In the rows, zero is written as 128.
Facts:
(statror, θ, fopes); (gogror, θ, fopes); (stute, θ, motal)
(trumuni, θ, vuke); (skeseflu, θ, grukul); (vifil, θ, gusifla)
(brugim, θ, musi); (skanil, θ, tragok); (fopes, θ, divar)
(lofil, θ, bredrir); (disil, θ, fopes); (tupluzu, θ, gusifla)
(fligrim, θ, grukul); (pagata, θ, daflesku); (bredrir, θ, zamem)
(granur, θ, fligrim); (drorul, θ, motal); (sapes, θ, daflesku)
(grekek, θ, drodron); (dovu, θ, daflesku); (dokle, θ, daflesku)
(tisi, θ, grukul); (graskem, θ, divar); (luflo, θ, motal)
(tragok, θ, musi); (zafe, θ, tisi); (motal, θ, musi)
(klokla, θ, tragok); (poras, θ, daflesku); (poso, θ, gusifla)
(getu, θ, fopes); (ponun, θ, brotra); (vugravon, θ, motal)
(rofle, θ, motal); (pububrun, θ, gusifla); (sagir, θ, motal)
(brotra, θ, divar); (tobris, θ, graskem); (stigor, θ, gusifla)
(dabas, θ, vuke); (fomo, θ, niflabi); (zavi, θ, musi)
(doser, θ, nugusun); (flaston, θ, fopes); (stogrom, θ, motal)
(ziplagro, θ, brotra); (bregu, θ, fuskes); (flosapel, θ, drodron)
(brimum, θ, nugusun); (zegra, θ, drodron); (daflesku, θ, gusifla)
(grudro, θ, vuke); (brorodrim, θ, drodron); (stubes, θ, brotra)
(pluvil, θ, niva); (plabibo, θ, gusifla); (bogruro, θ, vuke)
(mufiklem, θ, graskem); (tizik, θ, grukul); (boskelu, θ, niva)
(fofil, θ, tisi); (demu, θ, motal); (fuskes, θ, divar)
(tage, θ, tragok); (fuskel, θ, motal); (sinon, θ, daflesku)
(niva, θ, vuke); (stizo, θ, fopes); (sibreba, θ, tisi)
(kigres, θ, nugusun); (boklur, θ, tragok); (drifum, θ, musi)
(pesku, θ, motal); (nadol, θ, fopes); (ruragan, θ, tragok)
(meplemol, θ, gusifla); (plibo, θ, zamem); (raskomar, θ, motal)
(niflabi, θ, drodron); (trupe, θ, tizik); (diskavu, θ, brotra)
(gela, θ, gusifla); (tredro, θ, graskem); (fenel, θ, musi)
(flasor, θ, motal); (rulan, θ, zamem); (stidom, θ, tragok)
(fizas, θ, fopes); (samufa, θ, fopes); (faza, θ, motal)
(belek, θ, divar); (vafan, θ, tisi); (beskun, θ, zegra)
(brufu, θ, vuke); (dotum, θ, gela); (vovik, θ, gusifla)
(kladres, θ, tragok); (bruman, θ, vuke); (skitiral, θ, vuke)
(pagim, θ, vuke); (badrol, θ, gusifla); (tokan, θ, grukul)
(rafla, θ, plibo); (tumik, θ, tisi); (nugusun, θ, grukul)
(reteklir, θ, bredrir); (skufim, θ, vuke); (doski, θ, tragok)
(grepli, θ, plibo); (statror, χ, pagim); (statror, χ, zafe)
(statror, χ, fuskes); (statror, χ, tage); (gogror, χ, sagir)
(stute, χ, vugravon); (trumuni, χ, nugusun); (disil, χ, rafla)
(disil, χ, sagir); (disil, χ, drorul); (disil, χ, tizik)
(dovu, χ, tokan); (dovu, χ, demu); (dokle, χ, boklur)
(tisi, χ, raskomar); (luflo, χ, musi); (luflo, χ, grukul)
(poso, χ, fuskel); (poso, χ, vuke); (poso, χ, diskavu)
(rofle, χ, granur); (pububrun, χ, skufim); (pububrun, χ, skanil)
(stigor, χ, poras); (stigor, χ, demu); (dabas, χ, samufa)
(dabas, χ, brimum); (zavi, χ, flasor); (flaston, χ, tupluzu)
(grudro, χ, samufa); (grudro, χ, dotum); (brorodrim, χ, nugusun)
(brorodrim, χ, pagata); (stubes, χ, meplemol); (stubes, χ, fopes)
(stubes, χ, skitiral); (plabibo, χ, ponun); (plabibo, χ, graskem)
(plabibo, χ, flosapel); (boskelu, χ, boklur); (fofil, χ, doski)
(niva, χ, drifum); (stizo, χ, meplemol); (sibreba, χ, ponun)
(sibreba, χ, diskavu); (nadol, χ, pesku); (ruragan, χ, bogruro)
(ruragan, χ, tizik); (tredro, χ, stogrom); (rulan, χ, fenel)
(rulan, χ, graskem); (rulan, χ, doser); (rulan, χ, plibo)
(stidom, χ, fizas); (stidom, χ, brimum); (brufu, χ, grekek)
(brufu, χ, vovik); (kladres, χ, tupluzu); (kladres, χ, tokan)
(kladres, χ, sapes); (badrol, χ, lofil); (badrol, χ, mufiklem)
(drodron, χ, meplemol); (drodron, χ, skufim); (drodron, χ, doski)
(tumik, χ, bredrir); (tumik, χ, bogruro); (tumik, χ, brimum)
(reteklir, χ, meplemol); (reteklir, χ, ponun)

Known rows:
poso: [117 133 142 158 130 113 140 158 131 141 129 110 129 140  90 162 127 108
 104  95 130  83 157 138  91 141 160 101 123 102 164 127 128 179 144]
badrol: [101 133 144 147 135 118 126 151 119 140 136 136 127 145 113 164 129 109
 112  88 140  93 144 137 103 121 154  87 128 121 161 143 130 160 119]
stizo: [129 134 195 158  66 116 111 103 107 124  94 110 114 195  58  97  61 124
 160 113 127 142 121 123 136 108 143  83 155 177 113  93 153 178 113]
drodron: [126  93 160 120 135  84 136  99 115 138 102 124  69 173 107 127  69 110
 125  95 101 167 120  90 103  96  95 143 162 158 156 149 113 116  40]
trumuni: [ 98  97 153 158 190 142 127 116 138 180 164  95 151 115 136 126 149  81
 129  47 113 138 137  97 156  49 157 122  81 160 134  99 121 129 142]
brorodrim: [111  66 170 131 162 112 125 128 168 152 149  91 127 104 123 138 161  82
 143  65 121 123 132 121 133  95 162 144 127 166 132  98 137 148 131]
nadol: [109 140 186 168 127  98  95 124 126 119 154 122 166 149  79 112  79 128
 146 127 142 146 126 128 115 115 181 105 136 147 121  99 126 175 142]
plabibo: [136 119 155 149 110 114 126 163 134 141 133  77  96 161  84 168 143 100
 107 101 133  94 188 154  55 143 156  98 122  95 149 124 122 171 131]
pububrun: [104 120 140 135 122 116 122 137 120 136 113 144 124 147 106 159 136 103
 132  81 137  97 132 131 117 119 140  77 139 145 162 141 147 165 101]
stute: [115 172 125  97 113 148 173  84 138 125 161 123 139 145 182 126  82 120
 108 142 133 126 108 178 138 114 187 110 103 150 145 116  91 152 140]
nugusun: [ 66  78 167  96 186  64 119 136 186 156 154 128  53  87 114 152  94  10
 126  99  82 165 107 108 124  83 172 198 172 106 142 131 104  84  68]
skufim: [120 124 137 146 156 105 115 119  80 150 112 110 100 120 135 122 138 118
 137  86 134 148 151 110 122  81 143  79  90 180 159 100 147 118 139]
vuke: [143  97 135 163 220  63 119 117 103 135 115  92  87  89 130 111 118 136
  90  93  92 183 163  60  81  92 119 153  83 154 186 123  98  98 151]
bregu: [104 132 168 147 125  92  82 138 103 122 141 121 112 131 114 116 114 122
 147 135 139 155 148 142  93 109 178  99 125 157 135 108 120 151 127]
bredrir: [124 100 146 124 182  43 115 141 125 115 111 116  93 101 121 131  90 134
 107 128 109 165 136  96  83 139 136 177 143 139 172 149 101 131 108]
dotum: [111 125 130 134 130  93 122 164 115 125 102 133 109 102 118 150 133 120
 127  95 132 110 147 135 105 138 151  94 126 143 170 137 141 163 137]
fuskel: [116 157 114  97 108 139 150 102 137 109 150 115  99 124 198 126 102 119
 114 154 120 132 136 183 119 122 179 104 101 163 154 108  85 142 153]
fligrim: [ 98 117 136 122 177  42 163 126 155 115  93 131  76  81  96 155  67  66
 106 121  94 139  91  94 126 141 161 183 170 104 174 131 134 111 108]
bogruro: [119 120 148 143 166 103 111 133  72 155 125 111 122 107 136 123 139 130
 124  99 152 161 159 121 102  86 169  97  69 168 152 112 129 132 146]
fuskes: [104 102 185 148 156  50  64 133 139  99 152 136  96 133 101 111  66 137
 119 157  97 199 137 105  66 121 147 168 159 147 150 141  69 141  98]
mufiklem: [109 131 160 163 127  80 102 140 122 110 109 122 139 109 102 112 100 131
 143 123 126 132 126 122 129 130 165 111 128 164 147 105 137 168 159]

Rows:
No name comes twice in this set of rows, the named rows included.
[113  94 206 168 131  36  51 131 155  63 119 132 118 133  57  93  45 157
 133 168  92 196 121  96  91 151 148 159 179 169 132 117  91 181 135] | fopes
[154  94 150 155 220  65 143  99 119 136 120  91 120 108 117 121 105 129
  80  85 111 169 148  57  87  98 122 161  88 145 182 132 105 118 147] | niva
[ 97 129 162 114 174  47 177 110 151 144 116 132  92 109  74 166  50  20
 100 113 108 138  80 101 122 123 183 180 177  74 157 135 134  98  81] | tisi
[162 102 183 126  90 106 148 124 114 147  95  53  67 187  80 135 124 101
 133 100 136 125 176 138  77 126 134 104 130 141 123  91 144 149 108] | reteklir
[117 141 140 116 124 120 167 119 120 127 132  90 153 135 156 140 110 135
 137 116 152 106 118 149 143 139 170 127 128 145 137 107 125 148 133] | zavi
[127 122 155 146 136 100 139 135 123 141 128  88 130 132 105 139 113 107
 126 104 139 117 149 132 100 121 170 119 116 127 142 102 134 154 141] | rulan
[111 138 163  90 132  89 111 147  83 160 123 133 110 111 115 149 105  81
 135 125 170 165 135 164  92 121 205 107 117 129 133 140 139 140 101] | brimum
[120 129 180 151  88 110 120 110 110 127 100 112 111 177  77 115  81 120
 151 107 129 145 129 131 133 116 143  92 143 169 122 102 147 169 111] | stubes
[110 135 126 153  88 126 128 148  91 135  80 135  76 163 110 146 115 107
 143  83 111 100 137 142 127 113 121  64 143 148 165 138 144 156  96] | meplemol

The same objects again, as new rows of numbers:
Known rows:
tobris: [115 133 109  80  96 149 132 105 150 159 177 106 127 138 105 136 174 150
 116 163 118 129 112 106 134 101 100 105 155  89 163 123 140 112 113 135
 121]
meplemol: [127  73 144 123  98 142 114 138 185 169 133 162 136 155  84 126 138 142
 121 124 209 112 123  71 122  81 103 121 164  91 140 119 125 118 151 155
 123]
bogruro: [ 80 155 113  94 117 150 143 123 151 162 175 162 139 120  91 172 119 162
 106 155 130 176 133 110 130 121  85 132 140  82 167 124 140  93 142 148
  98]
trumuni: [111  97 126 121  79 129 137  81 119 163 146 137 127 101 147 180 130 219
 138 109 113 194 123  94 123 138 104 176 117 103 155 117 136 133 130 104
  50]
pububrun: [100 104 129 134  82 128 108 119 172 161 152 138 130 128 111 122 124 138
 150 102 175 135 115  74 100  99 106 135 138 119 159 121 110 120 155 133
 132]
grekek: [127 154 104  93  89 146 139 128 165 148 165 128 129 142  94 131 141 154
 105 141 113 145 125  97 119 121 129 122 150  93 123 115 131 112 145 142
 112]
raskomar: [111 159 118 100 116  83 145 140 135 194 166 126 170 171 127 142 137 160
 140 157 123 134 164 103 118 120 130  50 133  95 134  97 115 115 118 139
 115]
vifil: [102 124 113  89  98 147 114 122 194 165 171 140 138 142 116 132 151 138
 122 127 165 139 112  87 108  77 100 117 146 113 132 110 118 126 164 143
 122]
daflesku: [ 90  95 134  84 141 151 112 128 208 135 155 156 151 139 144 136 156 114
 121 120 223 137  40 105  90  84 122  99 151 133 122  98 120 138 172 121
 149]
mufiklem: [115 134 109  81  95 151 132 105 150 159 175 105 128 137 104 133 174 150
 118 162 115 129 113 107 133 102 100 106 154  89 162 124 139 113 113 136
 120]
gusifla: [ 96 103 134  84 139 150 118 129 199 132 152 152 149 140 140 137 154 119
 118 126 207 139  46 108  95  93 126 101 151 127 121 102 124 134 163 119
 149]
stubes: [128  80 148 135  85 129 124 114 122 156 125 117 117 136  76 120 146 158
 136 142 148 103 126  89 135 114 102 128 166  84 198 143 136 104 100 131
 132]
dokle: [ 60 107 140  77  71 135 117 162 168 174 172 125 132 128 138 104 125 168
 182  59 115 146  80  77 155  54 148 137 134 128 179 109 105 116 206 136
 177]
skeseflu: [136 142 112  72  94 161 130 104 161 161 135 134 141 152 100 140 143 135
 129 136 123 173 152 116 151 101 108 125 132 120 113 136 129 117 113 158
 136]
statror: [102 125 118 101  80 134 119  88 124 155 169  84 113 124 106 122 169 155
 137 153  98 120 114 104 126 106  93 120 153 101 203 139 127 114 106 120
 129]
tage: [153 170  94 113 167 133 119 162 141 201 178 134 146 138 122 125 150 148
 154 150 123 126 162 107 120 100 109 161 157  89 106  86 148 112 119 130
 128]
poras: [100 123 112  94 100 143 114 123 205 160 170 132 139 144 125 133 148 129
 127 119 173 142 109  82  99  70  96 115 147 114 136 108 115 132 167 144
 126]
kigres: [135 143 111  72  93 161 129 104 162 160 134 133 140 152 100 138 144 134
 128 135 123 172 152 117 153 101 107 127 130 120 112 136 129 117 114 159
 134]
motal: [111 149 141  95 163  63 164 154 122 171 142 133 195 180 149 149 136 150
 140 170 156 132 118 129 109 150 164   5 137  98 125  84 121 117 100 114
 139]
diskavu: [110 130 120  65 115 141 121 103 144 157 169 104 120 147 103 133 177 160
 103 175  94 124 116 117 133  88  97 118 168  98 167 129 131 127 122 133
 115]
doser: [135 143 112  69  95 161 127 103 160 160 135 132 139 152  99 139 144 137
 128 138 119 173 153 118 152  98 108 129 132 122 112 135 128 120 116 159
 135]

Rows:
No name comes twice in this set of rows, the named rows included.
[ 87 104 154  93 134 105  87 120 162 152 136 138 118 155 109 119 132 162
 111 127 120 131 126 102 101  61 100 164 170 142 163 131  92 157 185 128
 121] | plabibo
[163 155  98 135 154 136 123 163 141 205 172 140 147 133 111 126 143 144
 167 143 147 119 163  95 124 112 113 155 154  78 109  88 155 100 108 135
 131] | doski
[108 138 106 105 102 133 128 122 207 142 163 108 139 144 127 137 140 123
 131 116 162 156 120  78  93  72  91 119 157 104 146 108 120 135 154 147
 133] | tupluzu
[133  63 155 139  79 130 120 109 114 159 121 108 108 139  66 115 155 160
 135 149 151  85 129  84 141 108  94 125 175  77 213 151 136 102  90 133
 132] | stizo
[105 163 114 100 120  82 139 134 138 198 178 134 168 167 117 141 135 153
 141 168 126 134 164 103 118 129 136  45 132  98 135 100 111 113 116 146
 117] | drorul
[136 152 123 102 186 111 144 161 130 164 151 138 169 150 140 141 144 141
 145 163 151 132 107 131 112 136 148  92 153  98 109  82 144 118 105 110
 147] | musi
[ 83 124 137  81 170 145 167 131 150 118 146 164 149 118 113 199 118 170
  95 163 149 197  76 130 135 135 110 132 160  77 166 112 159 113 129 132
 110] | vuke
[116 187 102 144 167 112  90 146 114 202 188 152 133 113 103 108 122 134
 176 151 110 121 163 116 101 136 112 176 138 121 137 107 125  98 126 120
 145] | ruragan
[141 154 104  87  93 150 141 104 174 138 128 102 141 152 109 145 133 120
 138 128 121 187 160 108 136  96  95 127 142 111 124 133 130 125 105 161
 147] | tokan
[104 132 117  89  96 150 119 128 184 164 163 140 141 144 121 133 149 137
 116 126 162 138 113  95 107  81  97 116 145 112 133 113 121 118 163 136
 120] | dotum
[113 114 132  64 129 132 117 108 139 155 153 109 116 158  93 131 176 168
  92 181  95 115 124 119 137  79  96 127 180  97 170 134 129 133 126 135
 112] | ponun
[110 145 115  75  72 166 134 105 132 163 165  93 127 139 110 124 185 146
 106 162 118 110 114 119 128  91  68 100 151  87 180 133 144  92 112 117
 119] | samufa
[125 120 156  69 132 118  96  98 126 145  87 132 118 167  89 125 123 160
 116 139  70 166 174 137 147  77 103 182 155 157 140 163  99 152 135 147
 136] | sibreba
[ 95 133 117 137  98 111 119 116 199 125 146  91 132 135 136 129 115 118
 155  90 158 163 125  69  71  72  83 139 157 119 176 116 103 144 159 132
 147] | dovu

The same objects again, as new rows of numbers:
Known rows:
mufiklem: [116 142 147 127 104 146  81 127 147 109 142 160 102 132 127 145 110 109
 112 108 143 133 122 158 138 142 127  95 133 120 127]
grepli: [146 155  75 110 125 123  98 117 113 132  99 125 104 135 120 155 121 154
 118 134 170 137 130 144 121 161 120 166 118 126 119]
meplemol: [ 90 118 146 111 213 133 135 182  87 116 100 143 144 134 143 102 133 165
 126 148 116  63  80 160 160 165 102 112  79  78 112]
gela: [144 155 140 124 116 134 159 143 138 146 109 123 201 100  94 126 134 173
 130 109 122 127  95 145 123 130 108  98 131 107 172]
stigor: [165 165 106 145 129  81 166 161 106 129 113  94 182 114 114  83 102 159
  88 137 148 164 124 151 148  66 117 128 139 109 157]
statror: [162 129 115 197 131 143  80 113 147 102 121 137 152 127 123 129  94  66
  38 131 118 241 134 117  57 126 108  68 113 153  61]
tobris: [136 133 141 135 115 135  99 129 136 117 135 142 105 122 123 138 107  92
  96 120 129 154 127 154 124 128 126  95 141 126 111]
gogror: [174 163 165 146 137 129  88 131 134 128 166 158 100 120  72 141 123  92
  98 137 168 157 167 160  88 102 108  65 176 170  70]
ruragan: [178 157 152 143 159  99 134  79 100 127 170 148 164 180 105 122 143 113
 160 217 121  98 188 117  77 120  91 151 172 199 136]
tredro: [155 145 146 145 100 133  88 129 137 118 126 137 114 117 111 139 114  83
  95 126 127 164 132 152 124 112 119  92 139 134 119]
sagir: [143 120 137 120 171 109 163  96 131 126 192 148  95 142 158 110 180 156
 190 122 162  96 180  92  85 145 124 126 191 100  86]
plabibo: [191 143 116 124 147 102 174 200 115 121  85 139 116 115  83  61 123 149
  97 159  86 138 101 141 106 117 143 119  93 156 148]
ponun: [107  88 132 108 158 155 132 178 137 103 136 172  58 101 126 110  89 103
  87 133  89  89 105 160 115 174 156 108 128 132  99]
trupe: [104 129 131 136 113 147 107 149 157 126 112 116 127 132 129 142 150 136
 134 110 141 132 143 111 143 102 142 149 113 151 121]
fomo: [133 137 103 121 112 125 124 118 127 144 118 129 127 128 123 141 125 140
 127 129 148 130 126 128 138 131 125 137 124 125 129]
nugusun: [ 57 123 141 127  67 181 105 142 186 130 118 125 146  98 134 183 184 154
 174  75 136 109 127 120 164 129 145 154 119 132 141]
dovu: [162 178 118 142 131  60 178 172 101 130 116  88 197 110 110  71  89 172
  80 131 147 160 119 165 152  55 109 130 149 101 157]
doski: [ 96 122 154 130 196 118 126 105  84  76 137 164 159 158 179 135 133 110
 166 217  96  52 115 136 166 181  98 162 114 123 101]
belek: [131 134 142 139 120 138  96 134 140 117 135 140 103 121 118 136 109 102
 102 117 138 145 123 150 124 124 128  94 142 128 116]
ziplagro: [131 134 148 133 115 139  93 131 146 115 132 147 103 124 123 135 107  96
  93 116 126 149 130 157 120 128 131  97 138 127 111]
getu: [137 133 152 139 119 143  81 133 147 104 138 152  87 131 115 136  99  84
  82 119 125 160 126 162 118 128 131  90 143 136 109]

Rows:
No name comes twice in this set of rows, the named rows included.
[114 156 144 124 117 115 130 139 127 115 132 142 155 139 123  99 145 187
 123 116 149 134  97 154 135 135 107 128 100 107 161] | vovik
[182 154 122 133 137 106 159 181 111 126  90 133 132 122  89  74 133 157
 103 145 101 148 100 137 123 113 129 116  96 148 148] | poso
[156 165 150 146 182 118 133 162  93 135  68 111 174 142 118 113 152 134
 119 155 128 132  94 148 162 102  88 104 101 108 135] | pububrun
[177 128 105 117 170 157 147 139  98 173  54  88 175  85  99 176 138  85
 141 156  99 100  96 126 167 121  99  87 137 116 110] | drodron
[ 87 112 142 115 132 177 136 145 165 183 176 119 166 100  79 183 174 171
 170  86 176  74 198 112  97 128 123 136 176 167 101] | tizik
[ 98 145 148 126 118 109 119  88 116  64 165 171 147 148 172 134 133 133
 172 184 118  95 132 139 137 179 111 183 117 141 143] | boklur
[125  99  97  94 128 130 159 157 123 125 122 146  81 106 124 106 102 149
 116 137 106 102 114 136 122 170 162 149 106 145 125] | flosapel
[ 89 116 114 165 145 117 131  73 120  61 183 160 196 148 181 119 114 118
 131 180 103 148 142  91  76 191  96 162  85 148  84] | tage
[105  91 114 153 105 174 122 114 169 122 151 134 183  81 133 168  88  93
  80  82 113 178 125 125  53 176 110  72 132 112  86] | fuskes
[ 84  90 149  93 149 114 123  89  91 196 182 116  98 167 101 131 102 148
 150 115 158 105 166 103 111 117 139 103  95 157 134] | bogruro
[ 48  95 106 173 135 160  98 142 168 105 135 119 167 127 153 136 145 152
 106  87 146 181 154  74  90 134 131 160  61 152  64] | zafe
[125  99 111 108 126 116 168 138 135  81 152 169  81 122 144  81 119 147
 137 153  78 103 125 121 101 172 165 168 125 142 129] | fenel
[206 172 159 157 146 134  90 134 133 145 164 157 110 116  49 153 135  94
  95 147 171 160 186 149  65  84 104  54 195 189  66] | disil
[125 147 142 132 127 105 132  84 109  75 153 154 151 146 149 122 131 116
 154 194 107 104 142 122 129 157 110 167 133 162 137] | klokla

